Below is a small trained network, with its code and all its weights. Each question gives an input and a target symbol and asks what happens when units are switched off, that is, made to give their printed mean instead of their output.

import numpy as np


def w(rows, s, z=0):
    codes = np.array(rows[::2]) - 128.0
    scale = np.full(codes.shape[1], s)
    scale[-1] = z or s
    return codes * scale


def norm(h):
    return h / np.sqrt((h * h).mean(-1, keepdims=True) + 1e-5)


def f(y):
    return y / 2 * (1 + np.tanh(0.7978845608 * (y + 0.044715 * y**3)))


def softmax(a):
    e = np.exp(a - a.max(-1, keepdims=True))
    return e / e.sum(-1, keepdims=True)


def log_softmax(a):
    a = a - a.max(-1, keepdims=True)
    return a - np.log(np.exp(a).sum(-1, keepdims=True))


def net(x, mask):
    ids = ['ΦΩδμπτψ'.index(c) for c in x.split()]
    T = len(ids)
    res = E[ids] + P[:T]
    r = norm(res)
    for j in range(3):
        rows = slice(3 * j, 3 * j + 3)
        q, k, v = (r @ M[0][rows].T for M in (Q, K, V))
        z = softmax(np.where(np.tri(T) > 0, q @ k.T / 3**0.5, -1e9)) @ v
        o = O[0][rows]
        res = res + np.where(mask[j], z, o[:, -1]) @ o[:, :-1]
    y = f(norm(res) @ A[0][:, :-1].T + A[0][:, -1])
    res = res + np.where(mask[3:7], y, B[0][:, -1]) @ B[0][:, :-1]
    return log_softmax(norm(res)[-1] @ U[:, :-1].T + U[:, -1])


Q, K, V, O, A, B = {}, {}, {}, {}, {}, {}
E = w([
[150,82,66,144,155],'Φ',
[117,236,93,251,95],'Ω',
[150,154,70,109,72],'δ',
[116,140,116,126,104],'μ',
[142,57,166,167,38],'π',
[70,71,114,107,98],'τ',
[70,155,101,140,100],'ψ',
],0.013)
P = w([
[208,117,252,99,251],'0',
[86,221,77,106,97],'1',
[124,193,62,127,85],'2',
[101,170,70,138,107],'3',
[102,149,58,143,109],'4',
[95,125,55,158,112],'5',
[77,102,60,160,106],'6',
[84,90,55,174,112],'7',
[74,77,60,166,114],'8',
[51,66,61,169,122],'9',
[70,103,73,162,92],'10',
],0.0043)
Q[0] = w([
[112,57,155,123,154],'head 0',
[156,150,144,74,123],'head 0',
[66,33,69,163,83],'head 0',
[59,223,56,150,84],'head 1',
[173,83,168,141,199],'head 1',
[114,253,112,165,128],'head 1',
[164,146,205,58,200],'head 2',
[102,160,83,203,128],'head 2',
[136,94,126,64,122],'head 2',
],0.012)
K[0] = w([
[126,124,115,159,116],'head 0',
[139,116,90,94,105],'head 0',
[166,188,184,165,176],'head 0',
[106,5,110,164,114],'head 1',
[126,199,141,129,116],'head 1',
[111,109,87,183,105],'head 1',
[100,107,76,147,98],'head 2',
[140,121,151,116,139],'head 2',
[100,143,117,127,110],'head 2',
],0.018)
V[0] = w([
[57,125,150,83,71],'head 0',
[103,114,178,209,193],'head 0',
[44,103,180,144,181],'head 0',
[129,53,160,157,142],'head 1',
[163,167,158,234,80],'head 1',
[111,98,193,74,59],'head 1',
[155,127,179,173,52],'head 2',
[168,12,125,135,171],'head 2',
[72,87,44,181,66],'head 2',
],0.011)
O[0] = w([
[5,65,149,47,66,44],'head 0',
[195,188,44,111,61,122],'head 0',
[152,173,6,25,33,11],'head 0',
[186,93,89,181,90,203],'head 1',
[222,240,238,100,59,41],'head 1',
[17,48,165,169,66,158],'head 1',
[182,122,190,171,37,152],'head 2',
[227,31,73,132,103,177],'head 2',
[75,217,70,253,104,3],'head 2',
],0.0064,0.0035)
A[0] = w([
[150,242,16,153,255,165],'neuron 0',
[209,163,29,10,109,6],'neuron 1',
[223,65,157,165,201,18],'neuron 2',
[73,190,187,231,199,84],'neuron 3',
],0.004,0.0017)
B[0] = w([
[150,96,47,96,254,254],'neuron 0',
[164,86,177,110,150,171],'neuron 1',
[180,184,153,81,175,177],'neuron 2',
[158,76,158,102,197,212],'neuron 3',
],0.0079,0.0014)
U = w([
[178,133,44,141,160,142],'Φ',
[116,220,117,174,117,90],'Ω',
[69,112,185,144,168,249],'δ',
[138,97,145,33,94,82],'μ',
[149,127,156,168,3,129],'π',
[36,54,46,166,92,50],'τ',
[38,185,89,57,89,148],'ψ',
],0.0078,0.0017)

Each question gives the input, a string of symbols that net reads in full, and the target symbol t.
The units are the heads (3 rows each of Q, K, V and O) and the neurons (one row each of A and B). Each row of codes is followed by its name. A weight is (code - 128) times the scale printed after its matrix; where a second scale follows, it is the last column's (O, A, B and U).
mask holds one flag per unit, heads first, then neurons. A switched-off unit (its flag False) gives its mean, the last column of its rows in O or B, instead of its output. The means were averaged over made-up inputs and are rounded, as every weight is.
A unit's drop is (log p(t) with every unit on - log p(t) with that unit switched off) / (log p(t) with every unit on - log p(t) with every unit switched off).
The circuit of an input: a set's keep is (log p(t) with only the set's units on - log p(t) with every unit switched off) / (log p(t) with every unit on - log p(t) with every unit switched off). Starting from all 7 units, units are removed one at a time, each time the one whose removal leaves the highest keep (on an exact tie, the one counted first), for as long as the keep stays at least 0.8.
units of the circuit, in order: the units of the circuit, biggest drop first
most important unit: the unit with the biggest drop
which heads matter: for each layer, one digit per head in row order, 1 if its drop is at least 0.15 and else 0, layers parted by /
drop of u: that unit's drop, to one decimal
input ψ μ π τ π μ, target ψ: units of the circuit, in order -> head 0
input δ Ω δ Ω Ω Φ ψ ψ, target Φ: which heads matter -> 010
input τ δ Φ π δ, target τ: which heads matter -> 100
input ψ δ τ Ω τ ψ Φ ψ π δ Ω, target ψ: which heads matter -> 101
input π Φ τ, target π: which heads matter -> 001
input Ω ψ δ Ω π ψ Ω ψ δ Φ ψ, target Φ: which heads matter -> 110
input π μ δ Φ, target π: units of the circuit, in order -> head 2; head 1
input τ δ δ Ω δ δ π μ, target π: which heads matter -> 010
input δ ψ Ω ψ π Ω Ω, target π: which heads matter -> 010
input ψ Φ δ τ τ π μ δ ψ π, target ψ: units of the circuit, in order -> head 0; head 2
input π Ω δ, target π: which heads matter -> 000
input π Ω Ω τ τ τ ψ Ω π μ, target π: which heads matter -> 001
input Ω δ Ω μ ψ Φ τ δ π, target Ω: units of the circuit, in order -> head 2; head 1
input μ ψ π τ ψ ψ Ω μ δ, target μ: units of the circuit, in order -> head 2
input Φ ψ Ω, target Φ: which heads matter -> 000
input δ τ δ μ δ ψ τ μ, target δ: which heads matter -> 100
input π Ω μ τ Φ Φ π π τ τ Ω, target π: which heads matter -> 001
input Φ δ Φ ψ Φ π, target Φ: units of the circuit, in order -> head 0; head 1
input ψ τ μ Ω Ω π, target ψ: units of the circuit, in order -> head 2; head 0
input Ω Ω δ, target Ω: most important unit -> head 2
input ψ τ Ω π Ω δ, target ψ: drop of head 2 -> 0.4
input δ Φ π δ Φ, target δ: drop of head 0 -> 0.8
input μ π δ δ Φ π Φ, target μ: drop of neuron 1 -> 0.0
